Here is a tiny trained network, its code and every weight. The questions are about switching its units off for an input and a class, where a switched-off unit gives its printed mean instead of its output.

import numpy as np


def w(rows, s, z=0):
    codes = np.array(rows[::2]) - 128.0
    scale = np.full(codes.shape[1], s)
    scale[-1] = z or s
    return codes * scale


def norm(h):
    return h / np.sqrt((h * h).mean(-1, keepdims=True) + 1e-5)


def f(y):
    return y / 2 * (1 + np.tanh(0.7978845608 * (y + 0.044715 * y**3)))


def log_softmax(a):
    a = a - a.max(-1, keepdims=True)
    return a - np.log(np.exp(a).sum(-1, keepdims=True))


def net(x, mask):
    res = np.array(x, float).reshape(1, 7) / 4 @ E
    u = 0
    for l in range(4):
        y = f(norm(res) @ A[l][:, :-1].T + A[l][:, -1])
        res = res + np.where(mask[u : u + 8], y, B[l][:, -1]) @ B[l][:, :-1]
        u += 8
    return log_softmax(norm(res)[-1] @ U[:, :-1].T + U[:, -1])


A, B = {}, {}
E = w([
[162,133,93,181,121,168,162,123,191,176],'x0',
[184,180,91,30,60,76,144,126,172,113],'x1',
[158,73,173,140,112,94,144,158,163,126],'x2',
[206,50,121,24,235,206,116,101,161,108],'x3',
[253,213,170,187,156,125,51,140,102,103],'x4',
[156,57,96,126,2,182,31,112,70,160],'x5',
[129,127,128,129,127,132,132,133,127,122],'x6',
],0.0088)
A[0] = w([
[126,112,128,158,174,129,102,180,83,206,63],'L0N0',
[182,142,76,198,113,202,194,95,217,241,1],'L0N1',
[61,115,198,56,137,69,43,114,50,25,5],'L0N2',
[175,84,148,79,166,227,118,156,165,50,89],'L0N3',
[145,13,219,143,87,69,189,150,181,121,106],'L0N4',
[40,93,34,85,100,180,194,152,107,148,118],'L0N5',
[48,254,6,96,166,221,117,86,62,148,122],'L0N6',
[118,129,128,192,194,102,165,123,160,149,73],'L0N7',
],0.007,0.0087)
B[0] = w([
[136,143,108,110,120,147,154,102,123,96,115],'L0N0',
[136,122,27,173,157,139,104,196,191,138,153],'L0N1',
[104,109,66,100,168,111,105,246,88,69,140],'L0N2',
[127,129,128,117,153,82,116,127,113,220,223],'L0N3',
[136,127,180,140,120,95,54,148,192,101,205],'L0N4',
[105,183,167,113,128,160,59,88,165,103,253],'L0N5',
[179,28,186,155,121,12,90,162,212,132,239],'L0N6',
[128,126,90,129,133,100,114,96,121,88,153],'L0N7',
],0.011,0.0037)
A[1] = w([
[159,87,182,177,84,98,164,209,141,87,111],'L1N0',
[207,206,137,164,142,152,55,134,107,114,79],'L1N1',
[144,152,2,177,125,187,176,140,191,140,1],'L1N2',
[80,195,126,95,203,99,139,146,136,67,92],'L1N3',
[206,155,87,36,47,104,214,136,151,122,102],'L1N4',
[119,93,72,110,63,175,60,125,49,149,63],'L1N5',
[89,167,120,181,79,111,200,103,70,137,24],'L1N6',
[86,29,194,240,185,211,163,137,72,151,107],'L1N7',
],0.0086,0.0062)
B[1] = w([
[165,105,114,92,169,87,103,126,143,205,218],'L1N0',
[12,81,232,115,112,172,118,140,202,99,214],'L1N1',
[105,96,97,219,175,170,120,127,135,157,156],'L1N2',
[174,60,121,171,60,132,172,79,72,95,208],'L1N3',
[64,172,42,155,204,115,39,58,95,57,218],'L1N4',
[196,94,132,176,105,86,253,62,149,70,205],'L1N5',
[113,168,113,81,112,132,137,106,81,175,136],'L1N6',
[137,216,31,51,125,67,69,68,149,64,254],'L1N7',
],0.011,0.0043)
A[2] = w([
[224,210,166,175,129,191,74,147,97,101,64],'L2N0',
[24,108,94,90,98,176,174,120,175,147,2],'L2N1',
[89,165,124,164,76,93,142,133,129,139,166],'L2N2',
[158,90,119,69,165,159,135,93,168,106,218],'L2N3',
[191,200,194,159,145,162,103,169,105,111,87],'L2N4',
[151,107,119,135,66,199,114,112,75,140,36],'L2N5',
[121,169,151,152,206,107,254,130,113,101,25],'L2N6',
[128,148,91,137,122,136,128,171,166,61,57],'L2N7',
],0.0091,0.0051)
B[2] = w([
[35,165,115,49,81,166,189,130,207,67,138],'L2N0',
[64,128,235,145,129,183,143,180,167,96,135],'L2N1',
[202,165,154,82,251,197,155,135,93,214,191],'L2N2',
[139,179,182,176,116,102,165,156,95,194,255],'L2N3',
[2,93,167,73,104,168,153,179,173,118,136],'L2N4',
[185,166,53,163,87,165,218,153,166,74,124],'L2N5',
[210,85,31,128,18,112,229,89,196,96,149],'L2N6',
[155,150,132,91,199,184,125,104,107,124,130],'L2N7',
],0.0086,0.0068)
A[3] = w([
[134,139,106,184,168,191,150,131,164,173,84],'L3N0',
[174,136,125,185,157,120,203,87,163,115,171],'L3N1',
[73,190,118,208,64,71,126,166,93,172,12],'L3N2',
[183,76,118,49,194,199,138,98,128,132,24],'L3N3',
[102,78,128,58,108,98,166,193,8,72,102],'L3N4',
[130,169,132,92,148,129,142,116,69,242,114],'L3N5',
[171,64,116,139,33,202,47,108,73,130,2],'L3N6',
[32,82,127,60,111,165,159,115,156,128,9],'L3N7',
],0.011,0.0049)
B[3] = w([
[136,141,139,137,138,156,97,197,75,96,176],'L3N0',
[127,78,117,117,50,143,109,134,79,133,255],'L3N1',
[165,98,115,3,180,159,163,176,141,133,147],'L3N2',
[101,189,83,50,129,162,205,197,118,163,138],'L3N3',
[135,133,96,223,130,207,87,174,153,155,171],'L3N4',
[125,112,173,161,161,156,144,83,83,171,191],'L3N5',
[122,96,111,117,131,83,213,136,141,99,170],'L3N6',
[121,166,182,156,127,163,136,137,158,85,145],'L3N7',
],0.014,0.0061)
U = w([
[179,76,91,142,71,117,249,97,116,58,132],'0',
[55,156,238,102,117,182,132,120,191,77,104],'1',
[165,163,152,42,177,158,181,148,51,247,99],'2',
[118,206,30,94,166,89,56,60,116,49,92],'3',
[137,126,161,173,115,127,93,102,98,150,246],'4',
[182,54,159,111,141,63,75,150,176,152,99],'5',
[139,109,73,180,139,193,95,202,128,135,98],'6',
],0.013,0.014)

Each question gives the input, the list of numbers given to net, and the class t.
The units are the neurons (one row each of A and B). Each row of codes is followed by its name. A weight is (code - 128) times the scale printed after its matrix; where a second scale follows, it is the last column's (A, B and U).
mask holds one flag per neuron, layer by layer. A switched-off neuron (its flag False) gives its mean, the last column of its row in B, instead of its output. The means were averaged over made-up inputs and are rounded, as every weight is.
A unit's drop is (log p(t) with every unit on - log p(t) with that unit switched off) / (log p(t) with every unit on - log p(t) with every unit switched off).
The circuit of an input: a set's keep is (log p(t) with only the set's units on - log p(t) with every unit switched off) / (log p(t) with every unit on - log p(t) with every unit switched off). Starting from the 12 units with the biggest drops (on a tie, the unit counted first), units are removed one at a time, each time the one whose removal leaves the highest keep (on an exact tie, the one counted first), for as long as the keep stays at least 0.8.
circuit, biggest first: the units of the circuit, biggest drop first
unit that matters most: the unit with the biggest drop
k most important neurons: the k neurons with the biggest drops, biggest first
top k neurons in layer l: the k neurons of layer l with the biggest drops, biggest first
input [-6,3,5,-5,1,2,2], class 6: circuit, biggest first	[L0N2, L3N4]
input [8,-2,7,-4,8,-8,-2], class 0: unit that matters most	L2N6
input [3,4,-1,3,-4,4,-6], class 4: 2 most important neurons	[L2N3, L1N1]
input [7,1,1,6,-6,-5,8], class 4: top 2 neurons in layer 0	[L0N5, L0N3]
input [8,3,-3,-6,-2,6,3], class 6: 2 most important neurons	[L0N1, L3N0]
input [4,6,-7,4,-5,3,2], class 5: 3 most important neurons	[L0N6, L1N7, L0N5]
input [-6,-1,1,-1,-2,-3,2], class 6: 2 most important neurons	[L3N4, L0N2]
input [0,7,-2,-6,-3,7,-6], class 0: 2 most important neurons	[L1N5, L1N7]
input [3,7,-6,-8,4,5,4], class 2: 3 most important neurons	[L3N2, L2N2, L1N7]
input [-4,1,-8,-8,-3,4,3], class 2: 2 most important neurons	[L3N2, L2N2]
input [-8,-6,1,5,-2,-6,4], class 6: circuit, biggest first	[L3N4, L0N2, L1N3]
input [-8,7,-6,-7,-6,-8,-5], class 0: 4 most important neurons	[L1N3, L1N7, L2N6, L2N3]
input [8,4,-5,5,8,-4,-6], class 1: top 2 neurons in layer 1	[L1N1, L1N0]
input [6,-7,6,4,-1,-8,4], class 0: circuit, biggest first	[L2N6]
input [6,-1,-5,-7,7,4,1], class 1: circuit, biggest first	[L1N1, L2N0]
input [-4,-6,-6,2,4,3,-6], class 3: top 3 neurons in layer 3	[L3N1, L3N5, L3N4]
input [-4,0,-1,-7,-7,-8,0], class 0: 3 most important neurons	[L2N6, L1N3, L1N1]
input [3,4,-8,2,0,-7,1], class 5: 2 most important neurons	[L0N6, L1N5]
input [-3,-3,1,-3,6,6,5], class 0: 3 most important neurons	[L1N5, L0N5, L0N4]
input [7,1,3,7,2,3,-7], class 2: circuit, biggest first	[L3N3]
input [3,1,-6,-7,7,-5,-5], class 1: 2 most important neurons	[L1N1, L2N4]
input [-7,6,0,0,1,-2,4], class 6: circuit, biggest first	[L3N4, L0N2]
input [0,8,2,-5,8,0,1], class 1: top 2 neurons in layer 2	[L2N4, L2N0]
input [7,-6,1,3,-8,5,-1], class 1: circuit, biggest first	[L2N1, L3N7]
